Below is a small trained network, with its code and all its weights. Each question gives an input and a target symbol and asks what happens when units are switched off, that is, made to give their printed mean instead of their output.

import numpy as np


def w(rows, s, z=0):
    codes = np.array(rows[::2]) - 128.0
    scale = np.full(codes.shape[1], s)
    scale[-1] = z or s
    return codes * scale


def f(y):
    return y / 2 * (1 + np.tanh(0.7978845608 * (y + 0.044715 * y**3)))


def softmax(a):
    e = np.exp(a - a.max(-1, keepdims=True))
    return e / e.sum(-1, keepdims=True)


def log_softmax(a):
    a = a - a.max(-1, keepdims=True)
    return a - np.log(np.exp(a).sum(-1, keepdims=True))


def net(x, mask):
    ids = ['αβγδεζθλμξπστψω'.index(c) for c in x.split()]
    T = len(ids)
    res = E[ids] + P[:T]
    q, k, v = (res @ M[0].T for M in (Q, K, V))
    z = softmax(np.where(np.tri(T) > 0, q @ k.T / 3**0.5, -1e9)) @ v
    res = res + np.where(mask[0], z, O[0][:, -1]) @ O[0][:, :-1]
    y = f(res @ A[0][:, :-1].T + A[0][:, -1])
    res = res + np.where(mask[1:17], y, B[0][:, -1]) @ B[0][:, :-1]
    return log_softmax(res[-1] @ U[:, :-1].T + U[:, -1])


Q, K, V, O, A, B = {}, {}, {}, {}, {}, {}
E = w([
[91,134,150],'α',
[87,155,108],'β',
[118,99,109],'γ',
[136,131,116],'δ',
[117,146,98],'ε',
[144,232,7],'ζ',
[124,130,118],'θ',
[75,150,127],'λ',
[143,128,148],'μ',
[183,144,127],'ξ',
[209,102,116],'π',
[141,135,108],'σ',
[124,146,101],'τ',
[245,125,117],'ψ',
[212,115,93],'ω',
],0.02)
P = w([
[141,162,217],'0',
[194,15,2],'1',
[127,170,218],'2',
[115,51,38],'3',
[134,168,221],'4',
[65,69,51],'5',
[136,164,218],'6',
[38,78,59],'7',
[147,160,211],'8',
[34,82,62],'9',
[153,160,216],'10',
],0.0081)
Q[0] = w([
[148,156,140],'H0',
[154,103,100],'H0',
[90,3,67],'H0',
],0.019)
K[0] = w([
[146,128,104],'H0',
[213,194,158],'H0',
[129,1,234],'H0',
],0.0097)
V[0] = w([
[135,164,131],'H0',
[163,77,109],'H0',
[161,254,54],'H0',
],0.0085)
O[0] = w([
[123,144,131,148],'H0',
[161,112,120,119],'H0',
[149,246,116,254],'H0',
],0.013,0.0081)
A[0] = w([
[117,126,100,35],'N0',
[114,124,197,42],'N1',
[181,92,238,50],'N2',
[126,152,127,19],'N3',
[134,120,120,97],'N4',
[156,131,117,80],'N5',
[60,120,160,137],'N6',
[133,96,165,73],'N7',
[160,75,45,36],'N8',
[124,99,249,162],'N9',
[146,92,104,105],'N10',
[130,108,140,107],'N11',
[170,84,59,229],'N12',
[55,109,118,2],'N13',
[107,77,183,51],'N14',
[134,120,168,216],'N15',
],0.02,0.0074)
B[0] = w([
[135,44,198,123],'N0',
[72,68,218,130],'N1',
[125,83,30,149],'N2',
[154,93,168,196],'N3',
[131,121,153,118],'N4',
[94,130,136,155],'N5',
[24,167,120,176],'N6',
[115,178,167,122],'N7',
[173,183,41,193],'N8',
[238,96,216,171],'N9',
[138,194,151,149],'N10',
[86,79,200,123],'N11',
[60,41,196,255],'N12',
[253,53,186,149],'N13',
[141,207,61,133],'N14',
[155,105,71,162],'N15',
],0.026,0.0081)
U = w([
[22,100,128,164],'α',
[26,151,231,139],'β',
[148,133,137,251],'γ',
[146,134,137,134],'δ',
[20,212,62,76],'ε',
[168,143,43,96],'ζ',
[156,133,114,107],'θ',
[105,172,24,119],'λ',
[189,112,139,44],'μ',
[121,166,45,132],'ξ',
[141,144,93,121],'π',
[145,95,92,68],'σ',
[114,120,24,68],'τ',
[149,112,254,25],'ψ',
[143,220,172,125],'ω',
],0.0081,0.012)

Each question gives the input, a string of symbols that net reads in full, and the target symbol t.
The units are the heads (3 rows each of Q, K, V and O) and the neurons (one row each of A and B). Each row of codes is followed by its name. A weight is (code - 128) times the scale printed after its matrix; where a second scale follows, it is the last column's (O, A, B and U).
mask holds one flag per unit, heads first, then neurons. A switched-off unit (its flag False) gives its mean, the last column of its rows in O or B, instead of its output. The means were averaged over made-up inputs and are rounded, as every weight is.
A unit's drop is (log p(t) with every unit on - log p(t) with that unit switched off) / (log p(t) with every unit on - log p(t) with every unit switched off).
The circuit of an input: a set's keep is (log p(t) with only the set's units on - log p(t) with every unit switched off) / (log p(t) with every unit on - log p(t) with every unit switched off). Starting from the 12 units with the biggest drops (on a tie, the unit counted first), units are removed one at a time, each time the one whose removal leaves the highest keep (on an exact tie, the one counted first), for as long as the keep stays at least 0.8.
circuit, biggest first: the units of the circuit, biggest drop first
most important unit: the unit with the biggest drop
top k neurons: the k neurons with the biggest drops, biggest first
drop of u: that unit's drop, to one decimal
input ξ ψ μ α ξ, target ζ: most important unit -> N2
input ξ μ α γ, target α: circuit, biggest first -> [N12; H0]
input ξ λ γ δ, target α: circuit, biggest first -> [N12; H0]
input π α ψ ξ β, target ε: circuit, biggest first -> [N13; N9]
input δ ψ π ζ ω ω ξ ξ β μ π, target ω: circuit, biggest first -> [H0; N12]
input ψ α λ σ, target α: top 2 neurons -> [N12; N9]
input β μ β π, target α: circuit, biggest first -> [N12; N8]
input β π θ β, target α: circuit, biggest first -> [H0; N12]
input ζ β β μ, target α: top 3 neurons -> [N12; N9; N13]
input π α δ β μ ξ α ξ α ω, target α: top 3 neurons -> [N12; N8; N9]
input θ μ μ, target μ: top 4 neurons -> [N9; N2; N12; N15]
input γ ζ τ α ψ ζ, target β: top 2 neurons -> [N12; N0]
input ε μ δ σ, target α: top 4 neurons -> [N12; N8; N9; N13]
input θ β ω σ ζ π ω δ, target α: most important unit -> H0
input α ζ ω α ζ ψ, target α: top 3 neurons -> [N12; N8; N9]
input μ ω π, target σ: top 3 neurons -> [N2; N12; N9]
input γ τ μ β ω ε, target α: top 3 neurons -> [N12; N9; N3]
input ω ε ε τ, target α: top 3 neurons -> [N12; N9; N13]
input σ ε γ α λ ψ ζ σ α ζ, target β: top 2 neurons -> [N8; N0]
input λ ε α, target ψ: top neuron -> [N9]
input μ σ λ μ ω α ξ π μ, target μ: drop of N9 -> 1.5
input σ ε β μ δ ε β ζ, target α: drop of N12 -> 0.4
input α α α γ, target α: drop of N3 -> 0.1
